Below is a small trained network, with its code and all its weights. Each question gives an input and a target symbol and asks what happens when units are switched off, that is, made to give their printed mean instead of their output.

import numpy as np


def w(rows, s, z=0):
    codes = np.array(rows[::2]) - 128.0
    scale = np.full(codes.shape[1], s)
    scale[-1] = z or s
    return codes * scale


def norm(h):
    return h / np.sqrt((h * h).mean(-1, keepdims=True) + 1e-5)


def f(y):
    return np.maximum(y, 0)


def softmax(a):
    e = np.exp(a - a.max(-1, keepdims=True))
    return e / e.sum(-1, keepdims=True)


def log_softmax(a):
    a = a - a.max(-1, keepdims=True)
    return a - np.log(np.exp(a).sum(-1, keepdims=True))


def net(x, mask):
    ids = ['βγδηθξπτφψω'.index(c) for c in x.split()]
    T = len(ids)
    res = E[ids] + P[:T]
    u = 0
    for l in range(3):
        r = norm(res)
        for j in range(3):
            rows = slice(2 * j, 2 * j + 2)
            q, k, v = (r @ M[l][rows].T for M in (Q, K, V))
            z = softmax(np.where(np.tri(T) > 0, q @ k.T / 2**0.5, -1e9)) @ v
            o = O[l][rows]
            res = res + np.where(mask[u + j], z, o[:, -1]) @ o[:, :-1]
        u += 3
        y = f(norm(res) @ A[l][:, :-1].T + A[l][:, -1])
        res = res + np.where(mask[u : u + 4], y, B[l][:, -1]) @ B[l][:, :-1]
        u += 4
    return log_softmax(norm(res)[-1] @ U[:, :-1].T + U[:, -1])


Q, K, V, O, A, B = {}, {}, {}, {}, {}, {}
E = w([
[154,132,97],'β',
[151,120,151],'γ',
[154,133,160],'δ',
[121,182,172],'η',
[91,117,124],'θ',
[1,65,216],'ξ',
[157,120,127],'π',
[160,187,131],'τ',
[145,65,151],'φ',
[168,163,170],'ψ',
[123,138,163],'ω',
],0.019)
P = w([
[248,98,109],'0',
[212,106,135],'1',
[204,65,154],'2',
[193,52,153],'3',
[201,50,160],'4',
[207,13,173],'5',
[190,26,176],'6',
[219,52,225],'7',
],0.0013)
Q[0] = w([
[73,106,169],'L0H0',
[143,111,176],'L0H0',
[180,202,214],'L0H1',
[101,96,247],'L0H1',
[116,50,218],'L0H2',
[88,173,184],'L0H2',
],0.012)
K[0] = w([
[78,100,132],'L0H0',
[127,98,87],'L0H0',
[182,251,103],'L0H1',
[186,117,149],'L0H1',
[56,24,110],'L0H2',
[31,124,129],'L0H2',
],0.012)
V[0] = w([
[88,149,96],'L0H0',
[105,81,142],'L0H0',
[178,155,129],'L0H1',
[58,106,134],'L0H1',
[234,32,116],'L0H2',
[2,203,59],'L0H2',
],0.0069)
O[0] = w([
[129,96,1,21],'L0H0',
[114,46,173,186],'L0H0',
[120,32,56,225],'L0H1',
[162,158,202,8],'L0H1',
[94,181,80,156],'L0H2',
[66,109,204,22],'L0H2',
],0.0034,0.0017)
A[0] = w([
[123,136,125,9],'L0N0',
[109,254,120,31],'L0N1',
[139,235,85,37],'L0N2',
[110,74,157,253],'L0N3',
],0.0078,0.0015)
B[0] = w([
[2,150,143,128],'L0N0',
[142,81,172,177],'L0N1',
[136,132,161,190],'L0N2',
[102,203,157,253],'L0N3',
],0.011,0.0036)
Q[1] = w([
[125,29,125],'L1H0',
[101,226,114],'L1H0',
[135,169,245],'L1H1',
[136,192,153],'L1H1',
[97,60,143],'L1H2',
[187,97,118],'L1H2',
],0.011)
K[1] = w([
[160,2,182],'L1H0',
[154,215,213],'L1H0',
[44,28,138],'L1H1',
[91,166,180],'L1H1',
[56,147,116],'L1H2',
[170,124,114],'L1H2',
],0.0091)
V[1] = w([
[164,64,231],'L1H0',
[127,220,176],'L1H0',
[166,44,193],'L1H1',
[253,83,130],'L1H1',
[71,112,104],'L1H2',
[141,30,158],'L1H2',
],0.0046)
O[1] = w([
[32,83,115,254],'L1H0',
[183,148,65,216],'L1H0',
[176,132,54,195],'L1H1',
[11,10,115,96],'L1H1',
[94,130,254,58],'L1H2',
[97,154,82,138],'L1H2',
],0.0038,0.0028)
A[1] = w([
[254,104,102,154],'L1N0',
[39,114,140,63],'L1N1',
[161,212,77,187],'L1N2',
[74,177,180,254],'L1N3',
],0.0082,0.0026)
B[1] = w([
[1,176,96,245],'L1N0',
[171,180,85,164],'L1N1',
[155,32,149,186],'L1N2',
[196,124,122,254],'L1N3',
],0.0085,0.0055)
Q[2] = w([
[170,84,100],'L2H0',
[132,91,116],'L2H0',
[78,150,208],'L2H1',
[123,196,184],'L2H1',
[137,121,251],'L2H2',
[114,201,157],'L2H2',
],0.015)
K[2] = w([
[29,109,192],'L2H0',
[143,45,144],'L2H0',
[58,3,201],'L2H1',
[68,107,231],'L2H1',
[171,193,54],'L2H2',
[89,187,169],'L2H2',
],0.012)
V[2] = w([
[114,172,124],'L2H0',
[106,11,146],'L2H0',
[98,67,184],'L2H1',
[182,54,77],'L2H1',
[139,173,90],'L2H2',
[200,170,65],'L2H2',
],0.011)
O[2] = w([
[153,123,131,171],'L2H0',
[96,68,145,31],'L2H0',
[2,24,174,209],'L2H1',
[182,83,18,4],'L2H1',
[108,165,82,155],'L2H2',
[163,181,56,116],'L2H2',
],0.01,0.0043)
A[2] = w([
[31,152,29,109],'L2N0',
[115,73,195,234],'L2N1',
[217,78,72,1],'L2N2',
[134,222,1,193],'L2N3',
],0.0087,0.0033)
B[2] = w([
[209,158,73,195],'L2N0',
[44,38,49,254],'L2N1',
[204,72,229,137],'L2N2',
[128,140,255,230],'L2N3',
],0.0063,0.0051)
U = w([
[220,98,60,201],'β',
[69,220,57,73],'γ',
[48,185,80,49],'δ',
[143,66,225,92],'η',
[182,223,184,254],'θ',
[127,80,134,86],'ξ',
[163,170,32,175],'π',
[80,139,160,38],'τ',
[123,23,59,240],'φ',
[82,141,173,66],'ψ',
[251,45,172,115],'ω',
],0.016,0.0056)

Each question gives the input, a string of symbols that net reads in full, and the target symbol t.
The units are the heads (2 rows each of Q, K, V and O) and the neurons (one row each of A and B). Each row of codes is followed by its name. A weight is (code - 128) times the scale printed after its matrix; where a second scale follows, it is the last column's (O, A, B and U).
mask holds one flag per unit, layer by layer, with each layer's heads first. A switched-off unit (its flag False) gives its mean, the last column of its rows in O or B, instead of its output. The means were averaged over made-up inputs and are rounded, as every weight is.
A unit's drop is (log p(t) with every unit on - log p(t) with that unit switched off) / (log p(t) with every unit on - log p(t) with every unit switched off).
The circuit of an input: a set's keep is (log p(t) with only the set's units on - log p(t) with every unit switched off) / (log p(t) with every unit on - log p(t) with every unit switched off). Starting from the 12 units with the biggest drops (on a tie, the unit counted first), units are removed one at a time, each time the one whose removal leaves the highest keep (on an exact tie, the one counted first), for as long as the keep stays at least 0.8.
circuit, biggest first: the units of the circuit, biggest drop first
top k neurons: the k neurons with the biggest drops, biggest first
k most important neurons of layer l: the k neurons of layer l with the biggest drops, biggest first
drop when u is switched off: that unit's drop, to one decimal
input δ π ψ ω τ η, target η: top 2 neurons	[L0N1, L1N3]
input θ γ π, target θ: circuit, biggest first	[L0H2, L2H1, L1N0, L2N3]
input θ γ φ, target φ: circuit, biggest first	[L1N0, L2H1]
input η γ δ τ ω ω, target ω: top 3 neurons	[L1N0, L1N2, L1N3]
input γ γ δ γ γ τ γ, target γ: 3 most important neurons of layer 0	[L0N1, L0N3, L0N2]
input ω ψ δ, target δ: top 3 neurons	[L1N0, L1N3, L1N1]
input δ τ ω, target ω: top 3 neurons	[L1N2, L1N0, L0N3]
input β η η ω δ, target δ: top 2 neurons	[L1N0, L1N1]
input φ δ ψ ψ δ, target φ: top 2 neurons	[L1N3, L1N1]
input π γ η, target η: 2 most important neurons of layer 1	[L1N1, L1N0]
input η θ ω π φ η β, target φ: 2 most important neurons of layer 1	[L1N3, L1N2]
input τ δ β, target β: top 3 neurons	[L0N1, L1N2, L2N0]
input θ φ γ, target φ: 2 most important neurons of layer 1	[L1N1, L1N0]
input η τ γ, target γ: top 4 neurons	[L1N0, L1N3, L0N1, L1N1]
input γ π β θ δ θ δ ω, target θ: top 2 neurons	[L1N3, L1N0]
input θ τ δ φ τ, target φ: 3 most important neurons of layer 1	[L1N3, L1N0, L1N2]
input γ φ π ψ η, target φ: 2 most important neurons of layer 2	[L2N1, L2N3]
input δ γ π, target π: most important neuron of layer 0	[L0N3]
input ψ θ ξ β, target η: 2 most important neurons of layer 0	[L0N3, L0N2]
input γ θ θ δ γ β τ γ, target θ: top 2 neurons	[L0N3, L1N0]
input τ φ β, target φ: 2 most important neurons of layer 1	[L1N3, L1N0]
input ξ θ β, target η: top neuron	[L1N3]
input ψ π β γ β, target β: most important neuron of layer 0	[L0N3]
input φ η δ η, target φ: 2 most important neurons of layer 2	[L2N1, L2N3]
input π γ η δ θ, target θ: top 2 neurons	[L1N0, L1N3]
input τ ω η π, target π: 2 most important neurons of layer 0	[L0N1, L0N3]
input η ω φ θ τ δ, target θ: top neuron	[L2N3]
input θ θ θ φ, target φ: drop when L1N3 is switched off	0.5
